Each row, then roughly how far along a hidden order it lies, from 0 to 9:
[  1  28  -5  -2  -3 -10   3   9  -1  -3 -22   0  -2   1   2 -28   7  -5
  -8   7  -1 -15  15  -9 -23   8 -16   3  22  -8  14 -13 -12   2] : 7
[ -2  -8  26  -4 -15  -8  11   4  -6  14  10 -13  -1   2   3 -15  14  -1
  17   5  17 -15  -6   5 -13   2  -4  -2  10  -9   0 -22   4  -4] : 6
[-11  -7  15   6  -4  15  -2   2  -7  -2   1  -3   4  -6  11  -5  -7   1
  12   5  -4  -9   6  -5  -2   7  -8  -7 -16   9   0   6   3  -9] : 5
[ -2  -6  22  -7  -8  -5   6  11  -6  15   2  -5  12  -6  -1  -3  22   3
  10   6  11  -6   1   2   0   8   0   0  -7  -7   8 -12   2  -7] : 7
[  1  14   3  -3   0 -20  -2   7   8  11  -9   0   1  -3  -5  -6   1   1
  -7  -4   5  -7  -5  -5 -15  -4 -11  10  19  -6   6 -11   6   3] : 7
[-15  -8  29  -2  -9   4  -2   9 -10  13  11  -3  -2 -10   6   1 -10  -8
  14  11  -2 -13 -10  -4 -23   3 -15   2 -14  -6   4   0  19  -2] : 5
[  3 -15  31 -11  -3   4   2   8  -2  12   1  -3   9  -4  -1  -1  13  -5
  -7  15  -5   7 -15  -3 -20   0  -5  17  -7 -18  19 -19  12  -1] : 5
[ -7 -21  28   3  -5  22  -9   3  -5   6   8  -1   3  -6   3  10  -3  -6
   8   6 -10   3  -9 -13 -13   3  -2   3 -22  -1   6  -1  13  -2] : 2
[ -3 -22  12   5   5  -7   6 -10 -11  -6  -6   1  -1   5   8  -7  -9   6
  -3  -5   0 -12  -7  13  -7  -8  -5  -4  11   0  -9  -1   6   3] : 7
[ -3   5   0  -4  -8  21  -5  -2  -3   3  10  -9 -11   4  -1  10   3 -14
   5  10   0  -1   1 -14 -11   9  -5   2  -8  -3   9   0  -1   5] : 2
[ -2   3 -13   0   2  12   0  -2 -21  -8  -4  -4   2   8  -1   1  -2  -6
   0  -2  -6 -17  11 -11  -4   8   5  -9 -10 -12   4   6  -7   4] : 5
[ -8 -10  24   1  -9  -5 -10   5 -13  22  21   0  -1  -4 -17  22  -7  -3
  14 -11   7 -18 -21 -16 -10  -2   4   4 -10 -12  -6  -2  18   7] : 3
[ -5   2   5  -5  -8  15   8   8  -7   6  -6 -20  10   7   8 -14  14  -7
  16   7   0  -3   8   2 -16   6   6   0  -8   0  11 -14   1  -8] : 5
[  2  -6  14   0   7   8  -1  -3 -16  -8 -15  -1   5  10   3  -2   6   2
 -10  -3 -11 -12   6   0 -10   2   0  -4   1 -12   9  -3  -3   6] : 6
[ -6   0  -2  -6   3   5  -4   2 -11   6   8  -5   0   3  -8  25  -2  -7
   1  -2  -1 -10  -8  -6 -11   0   7  -3 -15 -12   8   9  12   8] : 5
[  3 -10  12  -3   1  -5   5   9 -11   7   2 -12   6   0   3  -2   6   0
  -2   1   0  -6  -1  15 -14   6  -1  17  -2 -14   7  -3 -11   1] : 5
[ -7  -1   3  -5   8   4   0  -1  -7   1   0  -1  -4   4   1  24  12   1
  -2  -2   8 -10   1  12   8   4   4 -16 -13  -5   6  10   2   8] : 9
[-14  -4   8   1   2   2  -3   3 -11   8  14  -2 -10  -4   2  17 -17  -8
   4   0   6 -18 -10  10 -20   2 -10   2  -9  -7  -2  13  10   8] : 6
[ -7  16 -28  -9   1 -13  13   9  -6   8  -3  -9   4  -4   2  -2  -7  -7
   7   2   5  -3   0  13 -15  -2   5   1  -4   0  -2   7   5  -4] : 8
[  1 -20  18  11 -12  10  -6  -1 -13   6  18 -10  -7   1  -1  -4  -7  -3
  15  -4   2 -12  -7  -4  -8   5  -2   3  -2  -5  -8  -6  -2  -1] : 0
[-11   8  38  -2 -11  -2 -12   2  -4  10  -8  12  -6  -1  -9   3  11   0
   6   2  10 -32  -3 -41 -19   5 -20 -12  14 -13  14 -22  20   8] : 7
[ -8  14   1   2   3  -9  -3  10 -12   4  -9  -2   3  -4  -2  -2  -4   0
   0  -7   0 -26  11   1 -13  11  -2  -2  -9 -12   7   9  -3   2] : 8
[  1   6  -5  -6  -1  14   2  -7   9  -3   7  -4 -18  10   4   8  11  -4
   1   9  14  18  -5   3   2  -1  -8  -5  13   6   5  -4   1   8] : 5
[ -5  -4   3  -4   4  -1   7   2 -26   1 -11  -3  16   4  -3  -3  -2  -1
   1  -6  -9 -19   1  -1 -13  -1  12  -4 -11 -16   0   2   5   0] : 7
[ -4 -14  27   2 -14   5  -2   8  -5  14  24 -13  -9  -5   1  10   7  -5
  19   6  15  -5 -10   7  -6   8  -7   7  -9  -3   0  -8   1  -4] : 2
[  3   4   3  -5  -3 -16   4   4  -7  14   5  -9  -2   5 -10   4  -3  -4
   1  -8   7  -9 -10   3 -17  -6   4  10  12 -13  -3  -6   4   7] : 5
[  4 -19  25   6   2 -18   8  -2  -8  -7   0   2   9  -5   5 -20  -2  10
  -1  -3   0  -6  -6  19   3  -4  -4   6   8  -2  -9  -7  -1  -6] : 6
[ -1 -23  24   2  -3   0  -4  -1 -15  11   8  -2  10   2  -6   2  -9   0
   5  -7  -7  -6 -23 -10 -21 -12   2   9  -1 -11 -14 -10  21   2] : 2
[ -8  14   5   2   0  -9   2  -1 -14  -3 -15   8   4   1  -4  -6   1   4
   0  -5   2 -30  11 -15  -5   1  -4 -16   5  -9   3   0   5   3] : 9
[  4   1   4  -2   2 -17   7   4  -1   1 -16  -2  13   1   0 -17   5   7
  -5  -7  -4   1  -2  10  -9  -7   4   9  16  -2   2 -13   3  -4] : 8
[ -2  -1 -13   3   1  20  -6   0   4   0   3 -15  -8   8   0  20  -2  -6
   8  -9  -4   8  -3   5  -4  -3   8   3  -8  12   0   6   3   4] : 2
[ -3 -27  38  12  -9   7  -2   2 -15   6  13 -13  -1   1   3  -4   5   5
  18  -7   4 -19  -2   9   1  10   1   0  -7  -2  -6  -6  -5  -3] : 3
[ -7  -7  26   1  -6  14  -9   4  14   9  -5   4   4  -8   0   8   9   2
   7   6  -1  14  -4 -16   1   0  -2  -3 -11  12   7  -5  15  -7] : 4
[ -2  -8  19   4 -11  -1  -5   8 -15  18  19  -6   2  -1 -14  11   5  -1
  16 -11  11 -23  -2  -9   1   9   9  -1 -13 -14  -5  -4  -3   1] : 3
[ -4  -5  21   3   1 -19  -4   7  -5  11   0  -3  -4  -5   0  -6 -10   1
  -3  -6   1 -14 -11   9 -26  -1 -17  15  13 -11   1  -5   5   5] : 5
[ -3  10 -11  -7   3   9   8  -1   8  -8 -12  -6   4   3  17  -7   7  -5
   0  15  -2  17   3  12  -9  -3  -4  -1   3  14   8  -1   4  -3] : 7
[  2 -11  32   1 -12  -9   3   4 -13  12   3   3  14  -2  -9 -11   9   5
  10  -5   4 -16  -3 -16  -2   2   5  -2   2 -12  -1 -18   5  -5] : 5
[ -1   1  20   5  -5  -4   1   2   0  -1  -6  -3  -6   0   5  -9  13   6
   4   0  11 -16   8   5   2  15 -11  -4  12   2   4  -8 -11   1] : 7
[  2 -20  44  -2  -2 -14   6  -3  -9   7  -1   9  12   0  -3  -2  18  12
   0  -2   9 -17 -10  -1   3  -3  -3  -2  11 -14   1 -19  11   0] : 8
[  5  -9 -15  -2   9   4   6  -7  -8 -12  -9  -3   7  10   6  -8  -8  -1
  -9  -2 -14  11  -2  12  -7 -11   7   4   4   1  -3   2   0   1] : 4
[ -6   3  24  -5   3   5 -11   1   5   8  -3   4  -4   2  -7  28  16   2
  -5  -3   6 -10  -3 -15   1   2  -5  -5  -3  -9  13  -2  11  12] : 7
[  2 -34  39   6  -3 -14   0   3  -5  18  15  -5  11  -2 -10  11   3  11
   8 -16   6  -5 -20  13   4 -10   8  11   0 -10 -11 -10  11  -1] : 4
[  8  -2   7  -2  -5   0  -3   2  18  10  11  -5  -9   1  -5   6   5  -4
   0   0   5  16 -14   1  -7  -7  -3  15  13  -1   3 -16   1   5] : 1
[  3  10 -10   4  -4  13  -8   7   5   0   6 -11 -11   3  -4   8   4  -6
   3  -2   1  -1  12  -3   4  13   1   5  -8   0   6   4 -19   3] : 2
[ -9  -1  -7   6   5   9  -7   9  -1   6   1 -16  -4   2  -1  27   2   2
  13 -16   2  -4   5  15   6   6  12  -1 -17   7  -1  15  -5   1] : 5
[  7 -12  -4  -1  -9   2   1   3   1   9  21 -12  -2  -1  -2  -3  -5  -8
   6   1  -1  13 -12   6  -8  -4   3  15  -1   0  -5  -7  -2  -3] : 0
[ -6  -1  10  -2  -3  -3   3   0 -14   0   7  -1 -11   1   8  -7  -9  -7
   1  10   4 -19  -6   7 -22   4 -17   2   6  -8  -1   4   1   7] : 6
[  6   8   4  -1   1  -3  -7  -4   3   1  -7   1  -5  11 -11   7   7   5
  -8 -10   2  -6  -4 -18  -7  -5   0   4  18 -11   7 -12   4  12] : 5
[ -5  -6  14  -4  -8   4   4  10 -13  12   9  -9  13   0  -4   8  15  -1
  14  -2   6 -12   2   4  -1   9  14  -2 -21  -9   6  -3   0  -5] : 6
[ -2 -19  37   4  -3  -9  -1  -5 -24   5   6   7   0   1  -4  -5 -10   3
   0  -2   2 -30 -10  -8 -15   0 -11  -3   6 -23  -5  -8   6   7] : 5
[-12   4   1 -10  -4 -10  11   7  -5  14  -3  -8   6   1   1   4   6  -1
  15  -1  14 -11  -8   7 -12  -5   2  -6   3   1   1  -7  20  -2] : 9
[-10   3  18  -2   1   2  -6   1  -7   9  -4   6  -5   2  -7  24  10   3
   5  -7  12 -23   3 -19   0   6  -1 -13  -5  -6   7   1  12   8] : 8
[  0 -19  37  -8 -11   2   0   3  -3  21  16  -9  -7   3   0   9  14  -8
   5  11  11  -1 -24  -1 -24  -2 -13  14   9 -16   9 -21  14   9] : 3
[ -1  -6   8   1  -4  14  -9   2  14   6   3  -8  -7   5   0  16   8  -1
   5  -4   2   9 -12  -5  -7  -6  -1   7   3   6   8 -10  12   4] : 3
[ -6  -6  22  11  -5   4  -7   7   3   3  -5  -1   0  -7   5 -10  -3   5
  11  -3   0  -9   9  -7  -3   7  -7  -1  -3   6   3  -3  -2  -8] : 5
[ -9 -19  20   6  -1  -7  10  -2 -15   0   7  -5  -4  -2  14 -13 -10   4
   9   0   6 -18  -8  25 -14  -1 -12  -1   2   2 -12   3   6  -1] : 7
[-12   9  -3   3   1   1 -10  13   6   9  -2  -4  -6  -9   2   7 -11  -4
   4  -1  -3  -4   1   1 -15   5  -9   7  -9   3   5   8   5  -2] : 5
[  4 -29  43   3 -13   6  -6  -2 -10  15  24  -7  -6   3  -4  -2   1  -3
  10   1   5  -9 -21  -8 -19  -7  -9  11   8 -14  -2 -22  10   6] : 0
[ -7   7  10  -5  -4  -8  -1   7  13  18   4  -6  -4  -3  -4  14   5  -1
   9  -4  12   7 -17   0  -1  -5  -2   5   3   4   1  -8  14   1] : 6
[ -9 -10  22  -2  -8 -13  -2   8 -15  27  23  -6   3  -2 -14  21  -3  -1
  15 -12  12 -23 -21  -3 -24  -6   5   5  -5 -14  -4  -7  22   5] : 5
[ -4   1  16 -14 -12   3   8   9 -14  13   8  -8   8  -1  -1   1  15 -10
   9  16   6  -9  -4  -9 -21   5   0   1  -8 -17  11 -15   9  -2] : 6
[ -7  -2  17  -5  -1  -2   5   5 -24   0 -11   3  17  -1   0 -10   4  -1
   1   3  -7 -21   5  -9 -14   6   2  -6 -13 -17   9  -1   7  -4] : 8
[-13  11  22  -2  -2   8 -11  13   1  14  -8  -4  -1  -2  -4  24  13  -5
   3  -3   5 -14   1 -14 -16   8  -8   3  -7  -7  18  -2   9   6] : 7
[ -3   7   5   2   7  -6  -8  -1 -10  -2 -18   9  -1   3  -5   0  -5   2
 -11  -5  -8 -20   3 -13 -14  -1  -9  -2  10 -13   7  -1   5   9] : 7
[ -1   1 -12  -7   5  -4   7   6 -13  -1  -9  -9   4   3   9 -11  -7  -6
  -5   5  -6  -4   4  15 -25   1  -4  12   0 -10   4   3  -5   1] : 7
[  6 -12  16   0   2   4  -4   2   8  -3 -22  -1  12   4   2 -15   9   3
 -10   0 -15  10   4 -13 -10  -5  -2   8   9   0  15 -20   4  -4] : 4
[ -8 -10  33   0 -11  -7  -3   2 -16  16  22  -1 -14   0  -5   8   1  -4
  13   0  20 -30 -15   0 -19   4 -14  -1   5 -18  -4  -9   9  11] : 5
[ -6  -6 -11  -2  -6   5   5  10 -21   9  13 -18   9   0  -5   6  -9  -9
  20  -4  -2  -8  -3  10 -12   3  16   3 -23  -4  -7   8   0  -6] : 3
[ -6  10  22  -5  -4  -6  -9   4   0  13   1   2 -12   1  -9  15   8  -4
  -1  -1  13 -19  -8 -17 -19   2 -16   2  13 -13  13 -11  12  14] : 6
[ 10 -22  34  -3  -2   9  -5   3 -12   8   1  -1  16   5 -10   6  15   0
  -8  -1 -12   1 -10 -15  -8  -2   6  14  -8 -21  14 -18   7   2] : 2
[ -5 -24  45   0  -8  13   5   7 -24   8  11 -13   7  -1  12  -6   8  -4
  11   9  -2 -18  -7  13 -20  10  -5   4 -14 -14   6  -9   1  -3] : 4
[  0   2   4  -1   2  -7  -3   8  -6  11   5 -10  -8   3  -5  13   5  -1
  -2  -6   7 -14  -3  15 -12   6  -6  12   4 -15   6   4  -8  11] : 6
